Each row has two labels, one from each of two sets.
[ -2  -2  -6  -9   1  16 -23   3  -2   7  17  -1   9  -6 -25 -34 -79  -5
   8   0  31   7]	C/Q258
[  3   3  -6 -10 -21  -2   3 -43  -3  -8   4  16   7 -13  -5 -27  -1  -5
   8  -1 -12  10]	A/Q258
[-16   1  -9   0 -18  -5  -8 -31  -2 -13   1  10   6  -1 -11  -8  -5  17
   2   3 -22  -2]	A/Q258
[ 41   8   6   4 -28  -4  -3  -1  12   8 -20   8  -1  -6  10 -12  12  17
  -4  10  -9   7]	J/Q279
[ -5  -1  -3 -11 -11  -8   8 -73   7 -12  16  15   1   4  -2 -37 -21  65
   3   9   7  11]	G/Q462
[ 15   0  -1 -22  -6   9   6 -56   7  -5  20  17   2   2   5 -23  -7  55
   2   0  27  18]	G/Q462
[ -1   2   3  16 -19 -35  10 -42  -2  33  -1  19   0  -6  10 -14   5  16
  19  15 -19 -10]	A/Q258
[ -7  -3   3 -18 -24  -7  -1 -40  -3  -6 -16   9   7   0  -7 -47  -9  50
   4   7 -27   7]	A/Q258
[  9   2 -20 -10 -28  -4   0 -28   3 -14 -27  10   7 -17   8 -19   3  22
   5  20 -25   3]	A/Q258
[ 14  22  -4 -14 -15  -7  13 -46  -4  -8  16  20  24  -3  -4 -35  -2  68
  12   4  21  24]	G/Q258
[-11  -3  -5  10 -20   1  -1 -60  -1  -1 -19  11  -7   6 -57   6   4 -12
  -3   2 -46  -5]	A/Q462
[  1   0  -9 -30 -13   6   2 -54   0  -3  14  13  17   0  12 -21 -13  14
 -31  10  19  12]	C/Q258
[ 10  -5   4 -14 -30   4  17 -43  -7   3  -6  16  18 -10   6 -42  -6  20
  -6   9  -1  22]	P/Q258
[ 11  -2  -5  16 -10  -2  12 -82  -1  25   3  11   8  -2   2   2  -1   6
  -5   2 -27   5]	J/Q462
[ 15  -6  -2 -12  -8   2   5 -30   5  -7  24 -13  21  -6  -1 -37  -2  31
   6  22  48  22]	C/Q258
[  4  -1  -1  -5   6   1   7  -9  -1  -5  20  -5  -8  16   3 -16  -7  33
   6  14  38  10]	C/Q462
[ 14   8   6 -15 -20 -10   6 -49   8  -1   1  14   2   7   2 -13  -3  31
 -13   0 -17   8]	P/Q462
[-12   2   1  -8  -5  -8   9 -21   2 -12  10   5   6   7   1  -9  -6  55
   6   4  13  -1]	C/Q258
[  0  -8 -11  -3 -10  -2   3 -44   1   1 -15  -3  -3   3   4   9   0  -4
  -6   2 -25   7]	J/Q462
[-13  -3 -30  -7   9 -12  -2 -23   2  -7  20  -2  -9   9  -7  19 -12  59
   0 -14  -3  10]	A/Q462

Each row has two labels, one from each of two sets.
[  7 -23   5  13  -1  -8   7  13  19 -11  11  12  16   1  37 -36  13 -12
 -11  48   9   6]	Q798/(62)
[  1 -57  33  53 -35 -44  27 -32 -25  22  14  39 -35   3 123 -72  38 -44
  -7 108  11  34]	Q798/(60)
[  5 -14  20   1  -3   7  -2  -2 -17   4   3  10 -41 -16  17  17   7 -18
   8  37  22   1]	Q339/(62)
[  4 -21  47  23 -22   6  -3 -44  -6   2  38  13 -16   8  52 -34 -19 -26
   4  -9  12   7]	Q798/(60)
[  6 -59  37  24 -23 -49 -18  -6  14  -6 -26  18   0  -7  88 -71 -22 -23
  -4  81  35  20]	Q798/(60)
[-19  -5 -13 -10   3 -26  15   8  -7 -11   4  -2   6  -4 -30  -5  13  15
  10  19  -2  -3]	Q339/(62)
[ -2 -13   7  19   2   4  -8   1  -3   4   6  -1 -62  -5  -1 -30   7  -1
  -6  -4   2 -23]	Q798/(60)
[  4   5  12   4 -17 -22 -21  12 -13 -10  28 -17  25   4  20  -9 -11  -8
  -8  17  20  -4]	Q798/(62)
[ 12 -14  26  18 -12 -42   7  43  -3 -37 -13  -8  48 -15  23 -49   6 -22
   1  32  19   0]	Q798/(60)
[-21 -11  23   2  -7   1  22   8 -22   8  25  19 -42   0  46  -7   0 -29
  -3  33   1   5]	Q339/(60)
[  4 -15   9 -11  -2 -59  12  23  15 -13  16  -6  29  -2  37  17   4 -23
   9  47  17   9]	Q339/(56)
[-11  -8   0  16  -9 -18 -31  53  -2 -25   1  -5  18  -1  -6 -29   2 -36
  -5  54  18  11]	Q798/(62)
[ -2   6  -1   3  13 -31 -20  28  -2 -35   9 -31  -6   4  24 -19   1   7
   0  34  18 -10]	Q798/(56)
[ -8 -53   2  -8   2   2  43 -17  -3  31 -25  13 -54  -3  34 -62  18 -10
 -20  71  -2  10]	Q798/(63)
[  4 -30  12  25 -11  -9  -6 -24 -12   5   7   0 -51   5  43 -21  17 -20
   9  37  15  10]	Q798/(56)
[ 17 -32  12   3   6 -32   4  -1  -7  -1   7  12  23  33  43  30   8 -13
  -2  50   8  -2]	Q798/(62)
[ -8 -62  16  21 -33 -26  25  11   8  -7   5  11 -30  -5  51 -56   2 -71
  -8  50  24   8]	Q798/(60)
